Each row is followed by one of two labels, saying whether the row has a hidden trait. Each part has a new trait and two new labels.
[ 1.95 -0.32  1.92  0.72  1.42  0.21 -2.23  3.73 -0.96 -0.36  0.88  0.01
 -0.74  0.64  0.80  0.40 -1.50  1.08 -1.79 -0.64  0.30 -0.52  1.14 -0.69
  2.30 -0.83  1.51  1.92]	mq
[ 1.35  0.11  5.15  0.26 -0.21 -0.10 -3.44  1.88 -1.88  0.16  2.96  1.15
  0.64 -0.06  0.77 -1.42 -3.11 -2.13 -0.49  0.04 -1.18 -2.71  0.63  0.32
 -0.62 -0.96  0.30  3.38]	mq
[ 1.61 -1.58  5.41  1.32  1.40  0.46 -0.38 -2.62  0.92 -0.20  0.10  1.00
  1.81 -1.63 -0.19 -0.76 -0.87  2.16  0.21  0.82 -0.37  0.31  0.82 -1.69
 -2.37 -0.59  0.01  0.41]	mq
[ 0.67 -1.00 -0.88 -0.63  0.53  1.16  1.11 -3.98  0.20 -0.44 -0.37 -0.18
  0.50 -0.50  0.22 -1.92  1.45  2.15  0.47  1.10 -0.03  0.79  0.60 -0.43
  0.55 -0.42  0.02 -2.71]	nm
[ 1.64 -0.68 -1.79  0.12  1.29  0.16  0.19 -0.70  0.18  0.58  1.03  1.97
  0.44 -3.19 -0.75 -0.28 -1.21  1.26  0.49  0.53 -0.35 -0.42  1.61 -0.69
 -0.60 -0.06 -1.66  0.41]	nm
[-0.51 -1.23  3.49 -2.13  1.82 -1.68 -0.72  2.81 -5.33 -0.27  3.40  1.26
  0.92 -2.42 -0.88  1.65 -1.86  0.09  0.53  0.45 -1.60 -2.41 -1.25 -0.53
  3.63  0.48 -0.29  4.28]	nm
[-0.51  2.10 -3.66 -0.95 -3.68  1.30  0.43 -2.33 -0.03  0.60 -0.04  0.08
 -0.31 -0.55  0.82 -3.93 -0.75 -0.38 -0.27  1.45  0.07  0.90  0.87 -0.57
  0.54 -0.74 -1.03 -0.62]	nm
[-0.34  0.96  0.91 -0.40 -1.90  0.44 -0.66  0.22 -0.48 -1.59 -0.11 -0.90
  0.45 -0.77 -0.22 -0.45  1.01 -1.20  0.25  0.54 -0.93 -1.61  0.20 -0.48
  0.48 -1.10  0.02  0.12]	nm
[ 0.86  0.92  9.99 -0.63 -0.43  0.27  0.26  2.63  0.10 -1.46 -0.05 -0.10
  0.01  0.74 -0.23 -1.22  0.42 -0.01  0.09 -0.09  0.26 -0.52  0.37 -0.34
 -0.05 -0.63  0.01 -0.71]	mq
[ 0.47 -0.92 -4.97  0.41  0.43  1.01 -0.56 -1.61  1.30  1.07  0.68  0.38
  0.58  0.26  0.65  3.40 -0.72  1.24 -0.61  0.33  0.48  0.82  1.90 -1.06
  0.10 -0.21 -0.75  1.17]	nm
[-0.44  0.16  9.99  0.13  0.00  0.82  0.95  0.39  0.25  1.63 -0.39  1.96
 -1.68  2.67  2.12 -1.17 -1.45  0.34 -0.07 -1.83  1.19  1.60 -0.17  2.89
 -1.03  0.40  0.19 -0.89]	nm
[ 1.77 -0.13  7.85  0.49 -3.80  0.14 -0.64  0.74 -0.52 -0.71  2.36  0.57
  0.83 -1.28 -1.19 -0.25 -1.65  0.10  0.54  1.26 -3.13 -2.70  1.35 -0.93
 -0.33 -2.09 -0.52  0.73]	mq
[ 0.39  0.51  0.22 -1.32  1.92  0.05  0.74  1.01 -1.19 -0.26  1.13  0.28
  0.06  1.20  0.53 -2.05 -0.76  0.36  0.46  0.37  1.92  0.25  0.52 -0.16
  0.22  0.08 -0.29  0.69]	mq
[-0.83 -1.87 -3.21  0.35  4.79 -0.42 -0.97  1.44 -3.17 -0.34  0.38  1.03
  0.96 -0.85 -0.67  3.24 -1.37  0.37  1.04 -0.27 -0.11 -0.33 -2.14  0.08
  1.44 -0.01  1.73  0.10]	mq
[-2.09  1.44 -9.99 -3.22  0.97  0.39  1.16 -0.24  0.40 -5.49 -1.22 -4.33
 -0.20  0.20  0.33 -4.48  4.97  1.32 -0.67  1.14  1.32 -0.83  0.68 -0.83
  2.86 -0.84  1.22 -0.94]	nm
[ 1.67  0.73  1.24 -1.07 -2.13  0.25  0.96  0.74 -0.31  0.38  1.32  0.91
 -0.45 -0.51 -0.04 -2.13 -1.37  0.39  0.26  0.26 -0.81  0.03  0.78  0.37
  0.14 -0.35 -0.54 -0.36]	mq
[ 0.77 -0.19 -4.80  0.91  0.44  0.63  0.06 -1.42  0.96 -0.31 -1.30  0.81
  0.57 -0.32 -0.25 -0.51  0.47  0.51  0.54  0.02  0.15  0.90  0.07 -0.09
 -1.99 -0.27  0.06 -1.46]	mq
[ 0.12  0.25 -9.99 -0.22 -2.36  0.75 -0.39 -0.79  3.06  0.13  0.67  0.84
  1.07  0.63 -0.78  2.93 -0.03 -0.58  0.90  0.30 -0.69 -0.67  1.90 -0.44
 -3.10  0.32 -4.10  0.60]	nm
[ 0.00 -0.44  2.05 -1.63  8.42 -0.05  0.94 -2.80 -2.45 -0.31 -1.60 -0.06
  0.72 -2.28 -0.12 -1.56  0.57  2.04  1.40  0.83  2.97  3.08 -3.14 -0.97
  1.70  0.49  0.67 -0.97]	nm
[ 2.34 -0.80  2.64  1.50 -0.02  0.50 -0.14 -0.01  1.67 -0.09 -0.18  1.43
  0.19 -0.06 -0.72 -0.29  0.75  2.16 -0.30 -0.35 -0.55  0.48  1.24 -1.03
 -2.28  0.06 -0.06  0.54]	mq
[ 2.75 -2.04  2.15 -0.24  3.66 -0.94 -2.27  0.49 -5.66  1.89  2.77  0.89
  1.01 -1.78 -0.51  2.45 -7.41  0.77  0.07  0.19 -0.23  1.11 -2.12 -0.53
  2.52  0.02  0.45  4.49]	mq
[ 0.11  1.09 -1.67 -2.26 -1.28  0.60  1.82 -0.85  0.41 -1.70 -1.24 -1.03
 -0.40 -0.88 -0.08 -4.30  2.83  0.70  0.24  0.51  0.11 -0.06  0.58 -0.16
  0.96 -0.76  0.25 -3.83]	nm
[ 2.25 -0.53  6.07 -1.19  1.76  0.36  2.08 -3.90  0.30  1.26  0.33  0.97
  0.71 -1.52 -0.28 -1.48 -1.08  2.80  1.08  0.70  1.31  3.65  0.71 -0.14
 -1.58  0.65 -1.56 -0.38]	nm
[ 2.44 -3.46  9.16 -0.34  3.43 -0.24 -0.26 -0.53 -0.31 -1.39 -0.52  0.45
  1.12 -4.61 -1.25  0.41  0.88  2.83  0.28 -0.26 -1.11 -0.25 -0.49 -0.36
  0.61 -0.51  2.22 -1.34]	mq
[ 0.56 -0.34 -4.94  2.63  0.44  1.52 -0.13 -0.13  1.38 -0.54 -0.50  0.42
 -0.10  3.79  1.18 -1.12  2.25  0.87 -0.04  0.09  0.95 -0.70  1.59 -0.22
 -2.18  0.20 -0.34 -0.57]	nm
[ 1.17  3.25 -0.89 -0.90  0.14 -0.32 -1.02  5.32 -1.47 -0.14 -0.27  0.16
 -2.08  1.50  0.70 -3.52 -0.44 -2.34 -1.17 -0.77  1.29 -0.25 -0.03 -0.10
  1.14  0.07  0.27  1.52]	nm
[ 0.04  0.34 -1.15 -1.58 -1.10  0.89  0.13 -1.10  0.19 -0.14 -0.67 -0.39
 -0.39  0.65  1.16 -1.36  0.80  0.46 -0.46 -0.16  0.63  0.61  0.09  0.23
  0.81  0.08  0.08 -0.47]	nm

Next part:
[-0.20 -3.68  3.35 -2.66  1.58 -0.21  0.65  0.94  2.34 -0.07 -1.67 -2.39
  1.69 -1.02 -0.25 -0.25 -0.60 -0.71  1.08  0.06  4.10 -1.66  0.03  0.08
  1.73 -1.28  1.48  1.64  0.01  0.31 -3.94  0.08 -1.18 -0.75 -1.98 -0.43
  1.43 -0.40  1.73 -5.20  5.03 -1.13  4.46  3.17  0.45 -1.75  2.33 -3.00
 -0.17  1.03 -0.07  0.65 -0.53 -1.47  1.86  0.51  2.20  0.00 -0.09  0.21
 -2.00 -0.60 -0.56 -0.39 -0.68 -0.44  1.86 -3.84 -0.46 -0.69 -0.22  1.98
 -0.35 -0.44  0.54  0.71  1.34 -0.96 -0.16 -0.21 -0.64]	[19]
[-0.60  3.51 -1.59 -1.08 -1.49  0.25 -0.41 -0.73 -0.97 -0.87 -0.13  3.86
 -0.43 -0.36 -0.78  0.59  1.10  1.88 -3.09 -0.88 -2.73  1.33 -0.26 -0.77
  0.33  1.71 -1.43  1.17  3.37 -1.47  0.92 -0.53  2.41  1.93 -0.15 -0.38
 -1.15 -0.55  0.33  3.20 -5.48 -0.37  2.67 -3.16 -0.26  3.08  0.11  2.91
 -0.45 -0.76 -0.59  1.16  1.11  1.72 -1.52  0.25 -0.81 -0.63  2.15  0.85
 -0.30 -1.00 -0.22 -0.14  1.02  1.22  0.26 -1.26  2.00  0.80  0.67 -3.74
  0.29  0.81 -0.98  0.47  0.38 -0.26  1.02  1.21  0.99]	[20]
[ 1.41  2.33  5.19  1.33 -0.35 -1.58 -0.69  4.48 -1.86 -0.83  2.42 -1.94
 -0.78 -0.52  0.84 -0.18 -0.69 -0.32  1.12  0.36 -3.24  1.32  1.27  0.05
  3.16  5.25 -4.55 -1.56 -0.15 -0.97  0.08  1.72  0.09  0.59 -1.52 -0.03
  0.29 -0.61 -0.16  2.76  0.27 -1.66 -1.69 -6.09  2.00 -1.85 -0.98  0.11
 -0.42 -2.02  2.43 -1.29 -0.77 -1.46  1.29 -2.29 -2.18 -1.35 -2.72 -0.07
 -0.47 -0.43  0.74  0.98 -0.36  2.90 -0.50  2.41  2.70  0.80 -0.05  0.43
  0.31 -0.08 -1.55 -0.17 -0.72  1.03  0.12 -2.65 -0.39]	[19]
[-0.42 -0.34 -4.75  0.56 -3.91  1.34 -0.25 -2.81  0.61  1.27 -1.67  2.58
  1.29 -0.69 -0.44 -0.79  0.26  1.28 -0.37 -1.47  1.83  0.53 -1.45  0.18
 -0.62 -1.09  2.30  2.75  3.04 -0.85  1.64 -0.52  0.24  0.21 -0.08  0.32
 -0.40 -1.38  0.02 -0.74 -2.51 -0.49  6.54  1.47 -1.06  1.44  0.86 -0.07
  0.53  0.63 -1.34  2.22  0.75  1.57 -1.67  0.34 -0.70 -1.75  3.40 -0.57
  0.10  0.26 -0.22 -0.45 -1.28 -0.18  0.81 -2.00  2.16 -0.09  0.63  0.20
  0.08  0.64  0.22  1.64  0.36 -1.42  1.44  0.45 -0.04]	[20]
[-0.54 -0.02 -1.14 -0.24 -1.28  0.87 -0.27 -0.70  0.04 -1.12 -1.70  2.33
  0.99 -0.92 -0.43 -0.56 -1.29  0.58 -0.86 -1.44  0.50  1.29 -1.10 -0.40
  1.01  0.83  1.65  3.29  2.58 -0.17  1.30 -0.23  0.19  0.02 -0.78  0.22
  0.56 -1.08 -0.21 -0.09 -1.24  0.30  4.00 -0.78 -0.11  0.54 -0.26  0.27
  0.43  0.70 -0.34  1.79  0.46  0.75 -0.84 -0.42  0.64 -2.06  2.50 -0.24
 -1.27  0.61 -0.18 -0.55 -1.01  0.39  0.28 -1.33  0.98 -0.32 -0.09  0.11
  0.04  0.55  0.23  1.42 -0.32 -1.25  0.99 -0.50  0.55]	[20]
[-0.92 -0.60 -5.20  0.18 -1.86  1.25 -0.23 -3.50 -0.37 -1.46  0.83  1.17
  0.49 -1.02 -0.36 -0.35 -0.59  0.36 -1.65 -1.43  0.09  0.94 -1.34 -1.15
  1.64 -0.57  2.08  3.17  2.47  0.82  1.01 -0.26  0.73 -1.49 -0.92 -0.87
  0.28 -1.11 -1.28 -1.67 -1.92 -0.52  5.93 -1.42 -1.06  1.44  0.09  0.09
  0.63  1.49 -0.27  0.74  0.55  0.93 -0.23 -0.07  0.51 -0.67  2.23  0.16
 -0.45  0.81 -0.69 -1.49 -0.04 -1.05  0.42 -0.60 -1.42 -0.47 -0.41  1.67
 -0.08  0.65 -0.04  2.30 -0.35 -0.59  0.94 -0.07 -0.17]	[20]
[ 0.09 -0.04  2.90 -0.54  2.41 -1.56  0.73  2.04  0.00 -3.09 -0.90 -2.38
  0.28  0.21  0.20  0.34 -0.82 -1.50  0.28  0.17  0.62  0.20  1.21  0.83
  1.72  0.79 -1.05 -0.50 -2.59  0.27 -2.86  0.86 -0.62  0.06 -1.55 -0.40
 -0.05  0.46  1.45  2.16  5.14  0.15 -5.53 -0.37  1.34 -1.32  0.36 -1.00
 -0.63 -0.74  0.81  0.66 -0.55 -1.30  1.24 -0.41  0.72  0.41  0.11  1.76
 -2.19 -2.05  0.35  1.00  0.52 -0.98 -0.20 -2.08  2.53 -0.02 -0.95 -1.07
 -0.21 -1.33 -0.03 -0.29  0.77  0.25 -1.12 -0.44  0.43]	[19]
[-1.70  1.03 -2.91  1.00 -1.08  0.57 -0.38 -0.52  0.67 -1.04 -0.54  2.65
  1.44 -0.69 -0.65 -0.71 -0.19  0.36 -2.36 -1.05  0.05  2.09 -0.90 -0.47
  1.37  3.54 -0.23  2.15  3.34 -0.75  0.72 -0.60  0.49  0.85 -1.32 -0.08
 -0.30 -1.56  0.02  1.73 -1.88 -0.64  7.32 -4.67  0.28  2.01  0.57  1.39
 -0.16 -0.26 -0.16  2.98  0.63  0.72 -0.59  0.01 -0.93 -3.21  3.14  0.47
 -0.81 -0.94  0.09 -0.09 -1.08  1.84  0.40 -1.67  4.31  0.43  0.49 -0.89
  0.27  0.46 -0.98  1.26 -0.22 -1.12  1.13 -0.78  0.28]	[20]
[-0.30  0.33 -0.47 -0.66  1.37 -2.68  1.26  2.83  2.30 -3.68 -3.82 -1.13
  1.48  1.10  0.04  0.36 -0.24 -0.97  0.07 -0.36  0.65 -0.24  2.12  0.95
  0.82  0.98 -1.04 -3.31 -2.14 -1.74 -0.52  1.23 -0.67  1.87 -1.76  1.37
 -0.55 -0.24  2.96  2.95  3.98  1.39 -6.03  3.72  2.42 -2.52  2.47  0.43
 -1.44 -2.55 -0.87  2.79 -0.57 -0.89  0.45 -0.08 -0.66 -2.77  1.26  2.80
 -2.14 -3.20  0.14  2.00 -1.62  0.03 -0.59 -1.15  8.61 -0.01  0.95 -4.56
 -0.03 -1.58 -0.51 -1.29  0.65 -1.74  0.27 -1.63  1.14]	[19]
[-0.08  0.73  1.11 -0.20  2.95 -2.08  0.95  3.34 -0.24 -4.82 -1.17 -1.67
  0.09  0.84  0.08  0.74 -0.44 -1.29  0.91  0.20 -1.53 -0.73  1.91 -0.14
  1.04  1.71 -2.32 -2.77 -2.53  0.15 -2.17  0.28 -0.16  1.02 -2.03 -0.36
 -0.19  1.87  1.57  3.40  5.65  1.10 -8.76 -0.44  1.72 -1.44  1.02  0.39
 -1.10 -1.71  1.03  0.96 -0.96 -0.82  1.80 -0.58  1.39 -0.31  0.25  2.61
 -2.44 -3.00 -0.05  1.15  0.34 -0.23 -1.03 -0.33  2.94 -0.31 -0.62 -3.53
 -0.16 -1.57 -0.73 -0.41  0.07  0.03 -1.34 -1.05  0.99]	[19]
[ 2.06  4.34 -1.36  0.17 -0.19  0.64 -0.59  1.66 -1.84  0.34  0.30  0.42
 -1.31  1.02 -0.14  0.02  0.30  0.81  1.23  0.23 -5.04  0.30  0.60  1.19
  0.99  1.79 -3.70 -3.01 -2.37 -0.38  2.78  0.81  1.52  1.84  0.10 -0.07
 -2.68  1.57  1.02  6.82  1.50  0.05 -3.33  1.29  0.49  1.29 -0.49  0.96
 -0.18 -1.73  0.17 -0.46 -0.07 -0.37 -0.47 -0.53 -0.55  0.89  0.19  1.98
 -0.10  1.25  0.42  1.34  1.33  0.43 -1.05  0.11  2.96 -0.05 -0.41 -3.81
  0.45 -0.76 -0.25 -0.26  0.22  0.98  0.45 -0.32  0.68]	[20]
[-0.60  2.00 -2.91 -0.92 -0.80  0.91 -0.39 -0.82 -1.70 -5.02  0.15  1.88
  0.59 -0.17 -0.84  0.70 -0.12  0.68 -2.54 -1.73 -2.10  1.38 -0.68 -1.35
  1.80  1.91 -0.76  3.25  2.70  1.00  2.35 -0.22  1.63  1.17 -1.09 -0.69
 -0.25  0.18 -0.25  3.91 -3.56  0.31  0.36 -3.13 -0.05  1.82 -0.23  2.33
 -0.09 -0.23 -0.83  0.85  0.59  1.32 -0.59 -0.40  0.53 -1.38  2.82  1.37
 -1.76 -0.38 -0.33  0.02  1.04  1.19  0.17 -0.02  2.29 -0.31 -0.61 -2.81
  0.29  0.82 -0.56  0.52 -0.65 -0.40  0.60 -0.20  1.66]	[20]
